Here is a tiny trained network, its code and every weight. The questions are about switching its units off for an input and a target symbol, where a switched-off unit gives its printed mean instead of its output.

import numpy as np


def w(rows, s, z=0):
    codes = np.array(rows[::2]) - 128.0
    scale = np.full(codes.shape[1], s)
    scale[-1] = z or s
    return codes * scale


def norm(h):
    return h / np.sqrt((h * h).mean(-1, keepdims=True) + 1e-5)


def f(y):
    return y / 2 * (1 + np.tanh(0.7978845608 * (y + 0.044715 * y**3)))


def softmax(a):
    e = np.exp(a - a.max(-1, keepdims=True))
    return e / e.sum(-1, keepdims=True)


def log_softmax(a):
    a = a - a.max(-1, keepdims=True)
    return a - np.log(np.exp(a).sum(-1, keepdims=True))


def net(x, mask):
    ids = ['ΨΩαζησ'.index(c) for c in x.split()]
    T = len(ids)
    res = E[ids] + P[:T]
    u = 0
    for l in range(2):
        r = norm(res)
        for j in range(3):
            rows = slice(2 * j, 2 * j + 2)
            q, k, v = (r @ M[l][rows].T for M in (Q, K, V))
            z = softmax(np.where(np.tri(T) > 0, q @ k.T / 2**0.5, -1e9)) @ v
            o = O[l][rows]
            res = res + np.where(mask[u + j], z, o[:, -1]) @ o[:, :-1]
        u += 3
        y = f(norm(res) @ A[l][:, :-1].T + A[l][:, -1])
        res = res + np.where(mask[u : u + 4], y, B[l][:, -1]) @ B[l][:, :-1]
        u += 4
    return log_softmax(norm(res)[-1] @ U[:, :-1].T + U[:, -1])


Q, K, V, O, A, B = {}, {}, {}, {}, {}, {}
E = w([
[44,175,204,171,166],'Ψ',
[138,55,130,125,180],'Ω',
[105,149,133,89,94],'α',
[155,135,168,79,119],'ζ',
[62,216,48,82,147],'η',
[192,117,174,105,4],'σ',
],0.0027)
P = w([
[157,128,67,133,82],'0',
[69,48,178,5,122],'1',
[255,175,164,154,134],'2',
[89,126,146,64,120],'3',
[100,56,116,178,111],'4',
[212,181,162,138,144],'5',
[86,119,140,102,125],'6',
[75,101,127,178,127],'7',
[183,179,164,135,163],'8',
[84,113,144,91,145],'9',
],0.0051)
Q[0] = w([
[126,136,75,152,121],'L0H0',
[137,190,144,138,117],'L0H0',
[171,136,138,93,157],'L0H1',
[125,172,105,157,157],'L0H1',
[160,185,147,163,177],'L0H2',
[171,137,74,252,143],'L0H2',
],0.013)
K[0] = w([
[103,129,77,159,101],'L0H0',
[171,171,119,134,116],'L0H0',
[128,108,189,115,159],'L0H1',
[78,85,123,102,128],'L0H1',
[115,140,169,133,38],'L0H2',
[161,109,136,104,5],'L0H2',
],0.012)
V[0] = w([
[139,172,138,254,113],'L0H0',
[91,90,38,172,142],'L0H0',
[234,113,166,137,153],'L0H1',
[99,76,62,84,85],'L0H1',
[55,205,240,173,54],'L0H2',
[103,187,21,95,189],'L0H2',
],0.0047)
O[0] = w([
[150,114,146,1,154,36],'L0H0',
[81,87,162,82,63,4],'L0H0',
[74,126,152,16,135,149],'L0H1',
[201,77,176,177,116,182],'L0H1',
[152,208,223,110,62,180],'L0H2',
[140,207,32,171,203,81],'L0H2',
],0.0048,0.0022)
A[0] = w([
[133,236,30,79,186,111],'L0N0',
[78,165,137,181,217,59],'L0N1',
[175,9,100,177,142,74],'L0N2',
[172,55,63,56,1,4],'L0N3',
],0.0056,0.0039)
B[0] = w([
[2,157,110,178,161,255],'L0N0',
[195,89,178,25,40,96],'L0N1',
[140,234,229,129,110,238],'L0N2',
[107,140,45,162,177,97],'L0N3',
],0.0054,0.00085)
Q[1] = w([
[127,93,150,206,95],'L1H0',
[123,117,135,194,59],'L1H0',
[118,126,125,27,68],'L1H1',
[98,98,162,103,197],'L1H1',
[101,88,126,250,53],'L1H2',
[138,179,155,165,149],'L1H2',
],0.012)
K[1] = w([
[150,64,54,224,129],'L1H0',
[186,69,17,169,154],'L1H0',
[3,28,107,86,254],'L1H1',
[116,126,225,77,154],'L1H1',
[210,62,32,117,143],'L1H2',
[54,89,93,198,99],'L1H2',
],0.0073)
V[1] = w([
[159,219,110,88,207],'L1H0',
[222,96,60,84,48],'L1H0',
[157,113,206,94,142],'L1H1',
[133,153,196,82,75],'L1H1',
[155,171,159,78,84],'L1H2',
[129,152,2,115,131],'L1H2',
],0.0053)
O[1] = w([
[98,40,212,115,204,105],'L1H0',
[50,151,89,2,104,159],'L1H0',
[150,151,41,103,180,159],'L1H1',
[148,190,69,162,156,243],'L1H1',
[186,112,147,126,59,150],'L1H2',
[155,214,73,78,167,12],'L1H2',
],0.0054,0.0011)
A[1] = w([
[86,142,87,126,148,97],'L1N0',
[137,123,126,168,151,93],'L1N1',
[103,6,108,112,139,122],'L1N2',
[150,129,191,85,84,1],'L1N3',
],0.015,0.0062)
B[1] = w([
[124,51,132,146,133,202],'L1N0',
[135,139,102,65,148,172],'L1N1',
[226,82,201,105,160,196],'L1N2',
[11,189,215,145,147,250],'L1N3',
],0.012,0.0026)
U = w([
[214,47,187,97,107,249],'Ψ',
[63,199,224,134,99,70],'Ω',
[147,205,69,93,225,82],'α',
[100,108,88,2,45,166],'ζ',
[91,56,72,220,198,160],'η',
[195,149,87,233,33,75],'σ',
],0.0077,0.0014)

Each question gives the input, a string of symbols that net reads in full, and the target symbol t.
The units are the heads (2 rows each of Q, K, V and O) and the neurons (one row each of A and B). Each row of codes is followed by its name. A weight is (code - 128) times the scale printed after its matrix; where a second scale follows, it is the last column's (O, A, B and U).
mask holds one flag per unit, layer by layer, with each layer's heads first. A switched-off unit (its flag False) gives its mean, the last column of its rows in O or B, instead of its output. The means were averaged over made-up inputs and are rounded, as every weight is.
A unit's drop is (log p(t) with every unit on - log p(t) with that unit switched off) / (log p(t) with every unit on - log p(t) with every unit switched off).
The circuit of an input: a set's keep is (log p(t) with only the set's units on - log p(t) with every unit switched off) / (log p(t) with every unit on - log p(t) with every unit switched off). Starting from the 12 units with the biggest drops (on a tie, the unit counted first), units are removed one at a time, each time the one whose removal leaves the highest keep (on an exact tie, the one counted first), for as long as the keep stays at least 0.8.
units of the circuit, in order: the units of the circuit, biggest drop first
k most important neurons: the k neurons with the biggest drops, biggest first
top k neurons in layer l: the k neurons of layer l with the biggest drops, biggest first
heads that matter: for each layer, one digit per head in row order, 1 if its drop is at least 0.15 and else 0, layers parted by /
input ζ Ψ Ω ζ, target Ψ: units of the circuit, in order : (L1H2 L1N2)
input η Ω α, target α: units of the circuit, in order : (L0H2 L1H2)
input α Ω α ζ α σ ζ Ψ Ψ, target Ψ: most important neuron : (L1N3)
input Ψ η Ψ σ σ σ Ω Ψ, target σ: units of the circuit, in order : (L1N3 L1H0)
input σ α Ω Ψ Ψ α ζ α, target ζ: units of the circuit, in order : (L1H0 L0N3 L1N3)
input α η α Ω α α α σ η ζ, target η: units of the circuit, in order : (L0H2 L1N0)
input α η Ω, target α: heads that matter : 001 / 000
input σ Ω α ζ σ σ ζ, target Ψ: units of the circuit, in order : (L0H2 L1N2)
input Ω α σ α, target Ψ: units of the circuit, in order : (L0H2 L1N2)
input α ζ η, target α: units of the circuit, in order : (L0H2 L1N1)
input σ σ α η Ψ α, target α: top 2 neurons in layer 1 : (L1N0 L1N1)
input ζ σ Ψ η α η α η, target Ψ: heads that matter : 101 / 110
input η α ζ ζ, target η: heads that matter : 111 / 000
input η ζ ζ Ω Ψ, target α: top 2 neurons in layer 0 : (L0N0 L0N2)
input Ψ ζ σ σ ζ, target σ: heads that matter : 101 / 010
input σ α σ Ψ σ Ψ α σ, target ζ: heads that matter : 000 / 100
input Ψ α η ζ σ Ω ζ Ω, target σ: heads that matter : 101 / 100
input ζ σ Ψ σ σ Ψ ζ η, target Ψ: 2 most important neurons : (L0N3 L0N2)
input η σ α α Ω Ω ζ σ α σ, target Ψ: heads that matter : 010 / 000
input σ α Ψ η, target η: 3 most important neurons : (L0N0 L1N0 L1N3)
input Ψ α η Ψ Ω, target σ: top neuron in layer 1 : (L1N3)
input η σ σ Ω σ σ α Ω, target α: heads that matter : 001 / 011
input ζ α η Ω, target Ψ: most important neuron : (L0N2)
input η α η Ψ σ, target α: units of the circuit, in order : (L1H2 L0H2)
input η Ψ σ σ η σ σ σ, target α: 4 most important neurons : (L0N0 L0N2 L1N1 L0N1)
input ζ ζ α Ψ σ ζ Ω Ω Ω α, target Ψ: heads that matter : 000 / 000
input σ Ω η α α σ ζ Ω, target ζ: heads that matter : 100 / 100
input α ζ Ω η ζ σ η Ω ζ, target α: 2 most important neurons : (L0N0 L1N1)
input α α σ σ Ω, target Ω: heads that matter : 010 / 000
